Rows, each with the band of its hidden value:
[ -23 -322 -207 -184 -242  -81  113 -451 -103  -45  -59  103    7  146
 -133   99 -368 -227 -130   50   96  264  -67  -93 -145  299    7   99
 -153  203   31   32  -40   42  157  222 -113 -157  229 -156 -356] | Bc
[ 259  186 -179 -174  -33   15  -92 -117  -98  -47   32  340 -125  151
 -221  287  -51  202  -59 -288 -269 -157   66 -211 -231   49 -123  232
   22    7  166 -170  224  235  141  -95  110   75   60  156  233] | Bc
[-321  185  282  118  -89  284 -131  318 -281   95 -233  -54  408  -62
   88 -231  273 -481 -110   20  106   48 -420 -165  123 -167 -210 -400
  324 -134  211  156  112   18 -227  490  -79  305    0  142  387] | mq
[-117  373  291  117 -100  223 -104  349 -162   82   -6   37  224  -17
  -57 -116  269 -311 -167  -92  -57    0 -332 -245  -90  -46 -202 -334
  378 -128  195  138  151   85  -86  229  -36  356   32  169  441] | Cg
[-195  491  362  261   80  435  -88  467 -238  193  235 -129  283 -126
   98 -369  492  -88 -120   -5    0  -62 -187  -88  280 -280 -289 -432
  228 -351  268  129  347 -162 -259  348   90  482   67  169  561] | dh
[  64  -92   31  117   87  159  131  163    7  -47  395 -127  -12 -124
  195 -279  218  270   34  -51   25  110  584  324  475 -152 -124 -110
  -85  -77  -34  118  138 -207   25  251  -73  335  -11  -46   18] | mq
[  -6  -34  155 -116  -20  158  102  -50  -69 -165  281  -27  -40  -22
 -100 -199   28  161  -26   62   69  279  246  -37  156   10 -100  -55
 -141   -7  101  138   94  -17  135  229  -75  221  232 -144 -123] | Gs
[-288  523  406 -109  241  626 -136  153 -449  159  197 -273  190 -110
   62 -536  345  207  -39  155   24  -33 -327  -52  554 -552 -293 -245
 -325 -259  497  -54  301  -94 -437  401  269  212  248   -5  411] | Tb
[  86 -272  -75 -364  -86   41  107 -349  -54  -33   98   28  -92   52
   75  -69 -304   80  -43   36  -97  193  -24  115   56   88  197  129
 -267  272  199   -1 -129  223   69  221  -93  -76   57 -156 -243] | Bc
[ -49  543  291   92   45  322 -136  379 -180  187  127 -135  112  -65
   51 -244  328  -52 -149 -137 -165 -149 -258    5  192 -285 -258 -301
  132  -84  217    8  131   33 -271  130  102  268  -34  151  527] | Mn
[ 143   66 -246  238 -306 -172  -16  115   76  221 -130  210  117  108
   11  207  -37 -512 -236 -323 -160  -25 -153   15 -303  248 -105 -161
  407  188 -137   -6  -67   95   48   53 -135   13 -167  148  177] | dh
[ -70  550  -41  303 -131  227  -69  -37 -241  517  193   -8  187   92
  -76  -12   65 -294 -366  -14 -105 -212 -641 -200 -165  106 -249 -276
   82 -207  256  -64  398 -211 -285  127  248   24  206  155  402] | Bc
[ -54  384  320 -156  155  376  -99  183 -241  -10  180 -205  -17  -78
   14 -306  233  256  -26  -35 -105  -70  -35   56  392 -387 -230 -116
 -181  -47  272  -12  114   45 -225  145  126  219   74   22  323] | Gs
[ 192 -558 -239 -184 -286 -313  186 -217  171 -331  -63  213 -131  110
 -115  188 -312 -163  -11 -181   41  400  512   74 -163  357   49  163
   71  390 -276  124 -288  190  454   89 -362   -6    4 -169 -469] | Cg
[  82 -484 -138 -387 -235 -205  104 -352   18 -293 -204   27 -149  108
  -87  117 -421 -151  -24  -81   26  308  199  120  -36  202   54  193
 -152  501 -134   59 -382  260  240   98 -276 -179   17 -207 -457] | Gs
[ 378  130  -39  -19  -38   31   87  175  225  -44  411  356 -128   -7
  -27  -71  140  298   -8 -260 -283  232  392   13 -121   55   73  -15
  106   75   99    0   70  275  296   94 -108  301  -30  -28   84] | mb
[ 234 -295 -105  -50 -138 -100  196    2  201 -154  274  190  -93    0
   40  -57  -53   67   -1 -149  -67  356  507  146  -10  188  103    9
   66  188  -90  124 -106  137  340  178 -262  203  -22 -130 -231] | Cg
[-224 -221  199 -269  -85  181   87 -187 -190 -138   -8 -206   79  -27
   16 -325 -136 -130  -34  201  199  381  -67   49  284  -55  -37 -108
 -263  184  135  149 -156   33  -32  418 -148    7  210 -253 -286] | Gs
[ 175  113  271 -191   19  190   80  117   69  -34  424  -25 -129  -88
  107 -244   60  281  -51  -20 -239  130   67  107   87  -29  169 -109
  -15  100  267  142  -15  240   69  153  -97  317  -31  -48   97] | Gs
[ 383  152 -466   -4 -240 -187  -71  -96  116  170 -134  565  -38  211
 -151  342 -133 -163 -139 -454 -353   15  -69 -120 -471  185  -37  137
  161  271   15 -280  -13  378  183  -34  -13 -159  -94   92  128] | Tb
[ 379 -399 -211 -371 -200 -267   72  -68  241 -416 -126  508 -181  107
 -134  221 -199   67  113 -357 -200  391  533  -26 -281  188  161  271
  134  438  -98  -10 -313  581  535   66 -356   77 -130  -98 -267] | Mn
[-102  -36  185 -194   27  205   59 -129 -212 -211  191 -131  -41   -7
 -142 -175   -6  179  -15  109  133  185  198  -66  252  -63 -191    6
 -239  -44  124  117  131  -83   53  204   -5  170  291 -122 -108] | Tb
[  58  -10 -225  148 -362 -155    1   21   53  191 -229  250  178  129
  -33  131 -112 -630 -228 -237  -73  179 -273  -68 -343  267  -65 -181
  331  266  -93   -3 -161  170   71  190 -187  -79  -73   29   21] | Cg
[   8 -238  -67  -62 -282 -178  101 -234  -26 -164  -54  -74  -88  116
 -205  169 -290 -288 -174  -46  106  169  104  -11 -127  336 -162   14
   28  261 -215  163 -138  -47  188    3 -187  -52  138  -99 -290] | mb
[  63 -124  137 -430   28  140   26 -117  -91 -202   68  -35 -122  -18
   34 -157 -111  234   49  -24 -108  162  120  106  210 -140   80  107
 -234  237  209   21 -144  291   49  182  -90   77   16 -119  -91] | Tb
[ 402 -198 -268 -139  -39 -142  142  -56  220 -164  267  166 -282   32
   21   12  -84  341   51 -318 -200  205  730  341  143   11   -5  203
 -179  330 -178  -88 -176  164  285  -43 -141   16  -94 -143 -225] | Mn
[-255 -286   55  107 -259  -42   71  -55 -164  -59 -177 -216  192   24
   -1   -9 -117 -552 -175   72  265  140  -70   20   74  214 -197 -219
  189   83 -163  272  -65 -208   -8  283 -220   96   78  -14 -135] | mq
[  -8  139  125  271  123  253  150  196  -73   52  609 -287  -23 -123
   99 -346  307  298  -66   14   88   33  534  267  530 -145 -298 -203
 -135 -256  -43  148  308 -460  -60  155   65  379  154  -36  100] | dh
[ 117   35 -630  152 -289 -236  -54 -414 -156  114 -266  362   15  329
 -418  508 -267 -337 -218 -304   31  -52   15 -254 -366  307 -447  224
  -36   82 -219 -276  215 -138  137 -100  126 -345  265   59  -86] | Bc
[-149  309  162  150 -177  182    6  -35 -179  367  155 -279  121   16
   38 -148  -55 -375 -348  102  -31  -77 -611    7  -13  123 -126 -342
   42   28  167  120   78 -156 -285  162   57   12  114   26  178] | Tb
[ 247 -399 -142 -146  -57 -149   89   45  123 -374   36  195 -137    0
   14  127  -17  194  124 -268  -67  152  753  175  104   54  -18  180
  103  177 -177   90  -78  165  352   82 -261  258 -143    5 -128] | mq
[ 279 -441 -159 -250 -240 -254  171 -177  215 -390   52  356 -176  100
 -191  173 -248   29   29 -181  -40  453  530  -58 -269  346  107  186
   79  329 -142  122 -198  321  546   91 -344  105   53 -166 -407] | mb
[-273  -48  354  -41   43  281   95   65 -245 -122  234 -461   60 -115
   58 -397  114    7  -61  193  242  159  171  161  541 -164 -247 -222
 -183  -65   33  252   36 -291 -135  288  -57  250  202 -129  -60] | Cg
[ -28  433  184  345 -222   85  -25  269  -51  381  175 -207  120   -2
   55  -26  106 -472 -392  -99 -150 -211 -509   16 -153  186 -170 -439
  404  -11   34  180   81 -129 -220   10   -5  202  -73  196  415] | Cg
[-197  358  246  -93  137  408 -117  119 -350  -45   46 -121  123  -36
 -109 -324  271  137    1   19   81   68  -25 -106  402 -413 -392 -123
 -235 -152  247  -56  217  -65 -207  289  155  165  254  -27  246] | Gs
[ 300 -516 -368  -37 -294 -334  216 -153  274 -140   58  283 -108   92
   31  165 -263 -162  -40 -254  -65  358  518  205 -174  374  134  108
  130  384 -275   72 -262  174  419  105 -351   -1 -113 -131 -395] | dh
[ 165   53 -331  -70 -135 -151 -120  -64  -92 -211 -322  319  -65  199
 -353  326  -41  -81  -12 -415  -43   33  347 -144 -116  -25 -440  228
    5  191 -218 -221   -4  134  192  -93   -5 -118   78   46   20] | mb
[  70   65  -53  161 -211  -25  110  -48   46  187  223  -98  -20   34
    4  -63  -94 -228 -248  -56  -41  116  -61  136  -34  212  -97 -196
   29  168  -79   95  -44 -110   -5   86  -80   -1   58  -77  -72] | mb

[-269   21  285 -313 -115  472  -27  136  178  282  375   27  123   88
  273   77   29 -262  149  478  127   91  -47  394 -470   23  338  115
 -241  175 -298 -218 -138 -277 -230   50  486   52 -234  303  312] | B
[ -95   38  107 -127  -52  226  113    0   85   18  158  102   60   24
  189   20   27 -106  201   80   -1  100   -7  287 -266   40   69  127
 -148  136  -95  -64  -59 -155 -168 -111  128   41  -85  110  104] | C
[  81   59  -41   45  158  131  111 -158   75 -225 -123  195  -77 -111
  -36 -100  -15   65  283 -253  -80   65   18  -37 -136   23  -26  174
   59   58   32  151  -25   47   71  -95 -134   74   61  -35 -188] | C
[-191    7  233 -285  -91  461 -109  108  140  374  399  -19   84   35
  268  -28   -2 -225   24  442   50  -30   96  303 -404  -25  219   28
 -112  135 -162 -264 -108 -300 -210  174  366   37 -210  289  309] | T
[  55  182 -205  100 -116   34  -49 -165 -109   60   85 -123  -13 -214
  -94 -105 -161  -60   73  188  -56   86  322    4  277  -62   36  -13
   78  -27  169 -238 -133   57 -313  -49  125 -153  -96 -108  -79] | T
[ -11  -33  -19   -1  -60  -57  171 -119   47 -174  -82  110   33  -14
   54  -36   60   44  350 -296 -148  129   21  170 -200  100 -197  216
  -65   33   68   79   36 -128 -145 -135 -230   27  151  -91  -94] | F
[ 158  174   20  102   27   82    8    9   21   99  103   68  -52  -67
   45  -99 -114 -132  -47  -32    2  -15   78  -94   44  -93  -26 -127
  219   -4   89 -102  -32  -20  -70   39 -101   44  -36  -15   34] | T
[-153 -155  -93 -105  -70   87 -120  -37   62   31  -55  -86   89  -19
  -51 -109    9  -89  102  153   29  -52   79   91 -182   33  112  160
   78   42   34  -40  -32 -123    2  172  129   14  -72   -4   11] | J
[ -38  -52  -12   -4  -75   59  214  -76   58 -165   28  242   -7  -33
  173 -102   37  -14   85 -305 -154  -77   43  263 -224  107 -161  123
   42  122  178  148  146  -68  -82 -166 -138   84  -88  -35   -2] | B
[ 158  173   10  108   36   90    8   16   10   99   98   59  -38  -57
   44  -91 -114 -146  -59   -7   26  -14   78  -99   72 -102    3 -145
  228    8   78 -129  -60  -23  -68   27  -82   53  -58  -12   47] | T
[ -70 -110  -18   27 -197  -24  306 -105   57 -229   46  346  -31  -62
  216 -165   55   29   43 -530 -296 -167   89  360 -280  193 -335  155
   83  105  362  254  310  -67 -172 -226 -268   91  -98 -112  -25] | B
[  52  129  -19  -10  150  145   51 -129  111 -134 -114  123  -59 -118
  -57  -56   -4   69  334 -135  -32  196  -45    0 -193   15  -51  208
 -107   35  -36  129  -69   63   12 -109  -65   14  155   25 -190] | F
[-119 -196  -87 -105  -65   88 -153  -92   61   39  -50  -98   44  -57
  -80 -173   -3  -36  143   85  -63 -102  169   32 -206   37   56  187
  142   -8   88  -28    6 -153   16  280   38   -1  -21  -34  -40] | T
[  63  266   85  147 -104 -249  -63  231  145  164  -53   -8  -88   89
  -15   94 -141 -296 -114   16  170  245 -452  -47 -103  -36  -94  -67
   11  -85 -132  216  139  230  138   67  -60  -88  138   -5   12] | V
[  29  -48 -136   -5   26 -146  143  -89  -91 -179 -141 -103  141  152
  115  136   59  -62  357  -37   16  234  -19  186   35   -7  -25  140
 -126  141 -201  -93 -174 -195   19 -138 -139  -31  119  -58    6] | F
[ 131   30 -161  102  191  130    9 -156   55 -155 -154  205 -106 -196
  -84 -261  -52   82   -3 -303 -100 -157  137 -150  -47  -20 -123   45
  282   38  274  165   47  105  144   -1 -205  110  -10  -58 -187] | S
[ -88 -192 -138  -76  -32   78 -139 -147   39  -21  -88  -82   11  -95
  -98 -197  -12    9  162   19 -106 -114  211    4 -166   37   29  205
  163   -6  118   10   13 -116   48  263   -3  -14  -11  -62  -98] | T
[ -97 -134 -172  -21  -80   39  -98 -119    0  -28  -70  -72   45  -86
  -91 -152  -39  -52   97   70  -51  -85  194   38  -45   35   73  140
  162   16  126  -43  -16  -64  -27  148   74  -26  -93  -83  -57] | S
[  34 -192 -172 -136   88   47  -28  -27  -23    4 -102 -134  207   68
   82 -139  133   13   63   35   66  -79  148  107  -83  -77 -120   34
   56  126  131 -192 -136 -340   14   55 -190  123   64   16   86] | T
[ 205   37 -177  146  222   98   21 -208   32 -198 -177  215 -154 -232
 -109 -296  -68  132   29 -407 -162 -175  192 -227   -3  -31 -180   41
  350    4  321  184   68  114  166   27 -318  108   39 -105 -248] | T
[ 138  270  137  151  -63  -83  103  110   22   56   86    4    0   93
   41  146 -128 -274  163   72  136  284 -184  -58   87  -77  117  -90
   52  -35 -215 -135 -114  -11 -120  -64  -28  -13   42  -52   65] | C
[  22  -50  -40  -39   40  -61  107  -65   27 -143 -140  -11   96   82
   50   31   82   -1  363 -139  -10  186  -55  116 -154   22  -99  183
  -94   68  -89    0  -88 -185   -9  -74 -201   39  189  -40  -47] | F
[ -17  -90 -119  -44  -29   61   17  -54   50  -21  -44   62   67  -73
   36 -202   50   19   -4 -135  -61 -114  128  122 -155   25 -190   70
   98   57  283    9   54 -120  -87  -18 -144   85   -4  -29   -6] | S
[-189 -132   57 -182  -97  163  -75   48  113   93   52  -71  129   65
   44  -22   42 -160  167  249   95   21  -15  178 -300   31  201  159
  -25   73 -112 -101  -69 -222  -54  153  207   48  -85   75  118] | V
[ -16  -18 -277   14  -49 -231   -8   26 -107  -19 -143 -215  147  140
   95   90   -6 -168  -41  176  140  141  -87  222  146  -54  -52    6
  -96  148  -87  -50  -90  -20  117  -84   13 -116  -11  -18   75] | J
[-171 -221 -194  -67  -70   12 -115 -141   35 -117 -181  -99   62  -65
 -154 -132    2  -21  206   69  -29  -54  123   49 -134   76  131  264
  115   21   58   51   -7  -55   72  183  111  -26  -56  -97 -117] | V
[  -7  193  -51  -55   77  177  -34  -53  129    4  -53   43  -17 -156
  -80  -77  -18   23  179   82   76  210  -64   60 -163  -16  -33  150
 -185   29   34   62  -83  119  -96 -133  105  -28   92   73 -131] | B
[-219  101  339 -293  -88  493   67   91  143  250  431   67  114  100
  343  151   26 -241  294  425   69  204  -21  433 -441   23  314  125
 -334  197 -390 -278 -208 -314 -319  -60  443   33 -182  318  310] | F
[  96   43 -114   69  120  121  -14  -92   40  -56  -70  119  -56 -130
  -36 -190  -60   -4  -10 -142  -44 -101  112  -93  -32  -37  -52    9
  227   42  180   55   -1   41   75   26 -112   75  -37  -26  -91] | S
[ 123   26 -140  118  186   76   93 -185   64 -292 -221  231 -109 -173
 -120 -196  -32  102  167 -373  -90  -59   54 -147  -63   18  -70  136
  230   33  190  229   42  124  157  -69 -216  113   32 -111 -253] | B
[  -6   -8 -178   -1    1  -42  -17   -9  -16  -19  -96  -75   90   21
   23  -36   -4  -99    2   78   89   44   -5  107   20  -36  -19   27
   18   98   33  -38  -66  -32   37  -40    2   -9  -28  -12   20] | J
[ -78   -5    0  -86  -64  183   22   12   67   95  131   93   48  -28
  162 -109    5  -98  -57   33  -27  -79   78  231 -207   20  -51   23
   15  118  120  -41   30 -112 -122  -32   60   55 -132   87  119] | S
[ -95 -167  -35   33 -250  -32  317 -109   74 -220   58  417  -45 -103
  239 -258   68   59  -76 -655 -375 -301  146  395 -334  237 -454  138
  168   99  538  314  426  -70 -206 -221 -339  126 -136 -135  -14] | V
[ -23   65 -117   84  -87  -70   82 -190  -65 -162  -68  -48   14  -61
  -70   58  -79  -47  411   -6  -89  238  117   73   92   50   84  197
  -38    8  -95  -72 -127   -5 -169  -99   39 -121   33 -139 -135] | F
[-177 -248 -181  -91  -60   22 -115 -128   49 -113 -186  -96   74  -49
 -141 -137   28  -14  214   61  -21  -63  107   63 -180   75  119  275
  103   29   56   54   -5  -92   81  193   90   -3  -38  -81 -105] | V
[ -73  -40   38 -100  -82  131  174  -34   42  -65  101  105   98   35
  192  -16   66  -66  199  -52  -49   45   52  307 -214   60  -29  125
  -89  139   18  -62  -22 -209 -192 -153   -8   69  -66   31   89] | C
[-235   87  236 -314  -88  549  -55  161  161  386  440   48  145   30
  322    8   24 -249  -47  521  146   13   34  419 -407  -29  252  -11
 -225  214 -153 -302 -161 -267 -312  -19  495   78 -292  360  381] | J
[ 130   32 -113  123  172   49  121 -192   43 -306 -207  205  -99 -136
 -103 -141  -34   85  251 -356  -98    6   49 -133  -42   21  -44  153
  189   29  113  191    8   91  135  -77 -220   87   58 -122 -250] | C
[ -34  105 -195  100 -160  -92   39 -138  -87 -102  -39 -111   37  -98
 -112   15 -112 -100  221  145    5  197  127   89  213   18  113  112
  -17   -3   23 -118 -112   77 -227 -128  156 -152  -72 -155 -105] | B
[ -47  102 -204   77 -138  -12   -1 -115  -69  -46   -7  -89   50 -128
 -100  -34 -109 -103  118  185   29  119  161   83  196   -2  127   64
   23   23   78 -145 -119   70 -231 -112  199 -112 -132 -110  -63] | V

New part:
[ 146 -168 -219  226  324  100  -58 -387  -50 -101  201   81   66 -273
  237   -3  233 -380  104   48  270  304  221  606  108 -134 -282  324
 -197  218  -33   86 -439  207  -64 -173   15  109 -159  211   30] | X
[ -82  141   69 -205 -121   70 -286   20 -344  145  119 -149   67 -346
 -229  420  265  169  -17  142 -214   27   55  -26  338  -26  229 -150
   -1  -92  175   14   53  134   97  408  173  262 -171  -96 -240] | M
[ 522 -266  169   74 -191  202   78 -180   87 -121   94   91  128   59
   73  287  246 -374  106 -105 -167 -160 -167  280   -5 -384 -317  -92
 -234   50    8 -205   -7 -116  -35 -226  -40 -111 -197   73 -275] | R
[ 492 -249  171   75 -199  169   85 -123  128  -88   63   66  115   96
   32  245  208 -329  114 -102 -213 -186 -197  248  -61 -404 -311 -137
 -180    1  -18 -212   48 -133  -38 -219  -51 -135 -186   56 -249] | R
[  19  -48  -24  104  116   84 -166   76   26  192 -235   -1   58   36
   68 -322  -92   34   -5 -201   84 -121 -145   18 -329   54  -81  136
  123 -126 -193   83   38  -16 -271 -239 -200  -31    4 -132  124] | M
[ 297 -168  -54  134 -268   61   83   49  205 -110  195   -9   28  178
    4  226   85 -170   51  -42 -210   22 -186  133 -110 -156 -437 -129
 -152  100   -4  -10  145  -64   92   62   71  -56 -121  -61 -194] | E
[ -32  -37   14 -107  -59  226 -212  124 -250  -32    7  -78  -42 -211
 -253  224  161   43   19  115 -157  -18  -69   17  -37  -71  189  -96
  -28   57   39   20   59  -13   93  353  -11  155 -147  -41 -171] | E
[ 185 -192 -202  271  183  -27   43 -163  141   87   67   59  204   24
  143 -106 -126   26  100 -201   93   -9   64  211 -151  -90 -306  175
   -5    2 -218   78 -170  -48 -100 -289  -12 -102  173   82   66] | E
[-103  111    5 -191  -66   74 -377   61 -379  143   33 -182   32 -340
 -283  396  204  181  -68  163 -205   53   39  -23  200   42  287 -135
    0   -6  143   80   97   86  137  455  161  264 -163  -88 -270] | U
[  95 -144  105    5  -65  358  -87  153 -148  -31 -115   37   -5  -49
 -139   98  -30   84   38  -67  -84 -198 -114 -113 -227  -17   97  -35
   -4   50  -35  -20   80 -152   -5  101 -147   23   35  -33 -128] | U
[  44  -65 -152   18   66 -425   15 -321  237  -67  320   -3  259   26
  -44  -45 -124   66  152 -335  -28  -64    4  154   15 -137 -188   75
  -19 -114 -152   -2 -132    4  -83 -122  123 -168  177  162   87] | R
[  52  -83  -57  112   75   88 -203   65  -28  160 -197   21   90   40
   28 -242 -184  131  -28 -260   87 -143 -142  -73 -308  139  -58  179
   96  -35 -192  150   35  -89 -217 -190 -152  -32  124 -133   24] | U
[ -10  -75  195 -137   16  205  -65  -16  -79 -145  -35   10  -25 -119
 -159   72   79  -85   90  -57  -70 -174  -61   37 -168 -108  177  -85
  -42  -28   43 -159   23  -25  -32  112 -149   -3 -100  130   -8] | R
[  29  -52  -49  114   63   62 -155   72   33  179 -175   21   98   69
   84 -290 -162  113  -21 -271   99 -130 -147  -68 -289  142 -124  170
  106  -92 -185  134   36  -40 -253 -225 -158  -35   99 -156   93] | E
[ -68   76  -30   37   52 -187  -22 -127   16  270  149  -54  322  -71
   12  220 -291  525    8 -262  -44 -124  261 -240  149  243  -28  -26
  100 -197   20   57   20   16   35    6  215  -12  402   60    4] | U
[  -6  -81   47  -63    1  219 -159  145 -162  -10 -100  -95  -51 -129
 -264  194   61   50   25  104 -194  -83  -50   16 -219  -99  194 -173
    7   33    8  -46  143  -78  113  280  -52   64 -104   35 -136] | U
[-105   58   15    5 -171   69    7   78   81  -71  191  -12    0   57
   51  152 -123  144  -44 -135    7   49   20 -200  -24  365 -201  -15
  -68   61  163   97  129  100   65  244   80   82   85  -63   -1] | E
[-178  135   47  -17  -93  -82   42   -8  216  -73  204  -71  -49   61
  104   89  -37  -25  -26  -71    2  142   76  -26  -36  306 -263  -77
  -59  -23  216    9  147  243   39  202   93   62  -71   22  124] | H
[ -12   27   -2 -136 -107  111 -309   81 -298   67   34 -139   11 -244
 -272  345  186  100  -34  130 -219   18  -45    8   97  -38  191 -129
  -27   37   88   59  107   17  123  389  109  197 -165  -86 -278] | U
[ -70  -10   31  -29  171  -25 -172   11   42  101 -193  -79    4  -46
  -79 -244   23  -75   43  -82  -24  -93 -103  154 -323 -104   66  -15
  111 -168 -128  -48   61   39 -188  -98 -171  -40 -142   22  146] | X
[ 201 -205 -298  192  282  -17 -111 -469  -45 -189  304   87   95 -273
  186  -15  292 -466  121    2  258  330  123  695  158 -225 -315  380
 -257  273  -86  127 -500  186  -78 -165   50   88 -203  202  -29] | R
[ 101 -154  -59  220  379   36   95 -334  154   14   28   71  142  -94
  266 -110  -24 -199  111 -124  226   62  260  399 -140  -62 -243  175
  -72    0  -68  -67 -269  114 -116 -355  -72  -79   37  303  203] | X
[ 113 -132  -37  286  387  175   61 -242   76  159 -103   83  143 -106
  346 -146  -44 -118   65 -109  272   44  275  315 -145   26 -245  217
  -14  -30  -78  -19 -245  116 -174 -425 -117  -23   62  190  197] | H
[ 120 -155 -104  262  286   35   83 -215  158   74   10   75  150  -23
  224 -162  -92  -73  117 -163  173   10  160  280 -171  -68 -274  181
    0  -34 -149   -7 -206   47 -146 -353  -78  -90  109  167  173] | H
[ -40  -21   70  -92  -37  198 -133  102 -149  -38   -5  -73  -64 -167
 -205  163  167  -27   56  113 -157  -30  -58   65  -80 -124  138 -133
   -6  -13   50  -61   75   26   51  274  -47  109 -184   -2  -85] | M
[  12  -94   77  -42  -23  250  -82  153  -92  -41  -84  -41  -58  -82
 -202   75   84  -10   75   53 -155 -117 -110   28 -231 -154  116 -131
   19  -19  -31  -81  103  -66   20  181 -127   33 -118    4  -54] | M
[ -72   78  -56   37   57 -303    9 -206  147  149  233  -28  261  -29
   46   31 -197  303   81 -286   -1  -63  160  -61  134  107 -146   43
   85 -215  -28   28  -55   93  -76  -84  158  -55  268   72  107] | H
[ -12  -60   98  -78  -18  196  -88   90 -100  -66  -28  -46  -61 -127
 -212  105  125  -41   95   68 -159  -95  -79   68 -151 -182  138 -135
    9  -36    9 -107   71  -17   21  201  -97   46 -151   39  -51] | H
[  84 -133   73  -15  -34  266 -112  140 -136    2 -116  -29    1  -71
 -211  148    3   83   44    1 -165 -173  -93  -44 -232 -105  134 -119
   13   17  -44  -48  118 -148   50  149  -96   14  -13    6 -145] | U
[  10  -48   31  -91  -51  204 -190  135 -201   19  -46 -104  -26 -174
 -248  229  165   26   19  129 -206  -44  -73   46  -89 -133  165 -161
  -10    8   23  -25  110  -31   94  301  -14  115 -173  -29 -167] | E
[-160  169   69 -241  -65    8 -306   -4 -299   82  113 -169    4 -349
 -247  329  290   70   -8  164 -189   74   43   54  272  -33  249 -145
    0  -90  183   -5   50  189   78  427  141  253 -252  -48 -164] | H
[-109  140   12  -33   17 -323  -31 -239   94  176  249  -18  303  -58
   57   66 -221  381   49 -360   26 -107  174 -173  237  217  -89   66
   87 -249   32   39  -55  116 -105  -74  181  -27  319   47   90] | X
[ -93   72   -1 -181 -106  132 -309   91 -340   48   79 -135   -3 -299
 -272  338  222  122  -31  147 -182   48  -23  -18  167    4  231 -107
  -28   24  119   74   64   71  119  460  109  249 -176 -100 -234] | E
[ -11  -13   33   25 -205  188  -47   75  -25 -112  157   55   -1   33
   34  157 -129  137  -40 -178   40  -10  -40 -233  -20  353 -162   76
  -93  146  128  133   77   17   32  202   29   91  127  -99 -101] | U
[ -99  -14   61  -95  188  -12 -188  -66   -6    8 -151  -47   15  -93
  -72 -224   28 -104   34 -135   47 -104  -81  138 -287  -37  135   39
   46 -116  -86  -51   -1   51 -192  -70 -179  -30 -125   73  153] | R
[  51 -142  -81  281  449  188  103 -266   89   51  -32   54   67 -162
  314  -77   25 -221   87   26  267  167  358  444 -157  -10 -235  169
  -72   51  -19  -47 -275  178  -64 -286  -86   10  -26  298  225] | H
[   0   -1   25 -127  -90  164 -242  114 -259   58    4 -120    4 -220
 -259  288  205   66    0  133 -221  -22  -68   25   38 -108  180 -151
  -14   -6   53    7   98    1   97  343   45  164 -181  -73 -218] | E
[ -90  133   29 -190  -95   13 -319   -4 -289   91  110 -136   25 -308
 -208  265  277   53   -7  108 -160   61  -24   58  262  -46  174  -72
   -1  -68  124   44   26  155   20  342  120  237 -232 -112 -186] | H
[ -72   -1  -49  -53   39   98 -256  118 -150   89 -101 -106  -19 -139
 -159   -8   98   27  -17   40  -81    2 -100   65 -162  -17  108  -26
   46  -27  -52   75   75   28  -37  178  -57  109 -154  -90  -40] | E
[ -48   -4   33  -46  138  -22 -197   -4   16   87 -165  -79    0  -62
  -77 -205   69 -111   32  -69  -29  -72 -118  173 -271 -106   52   -7
   82 -144 -104  -37   52   53 -182  -76 -151  -18 -179    5  106] | X
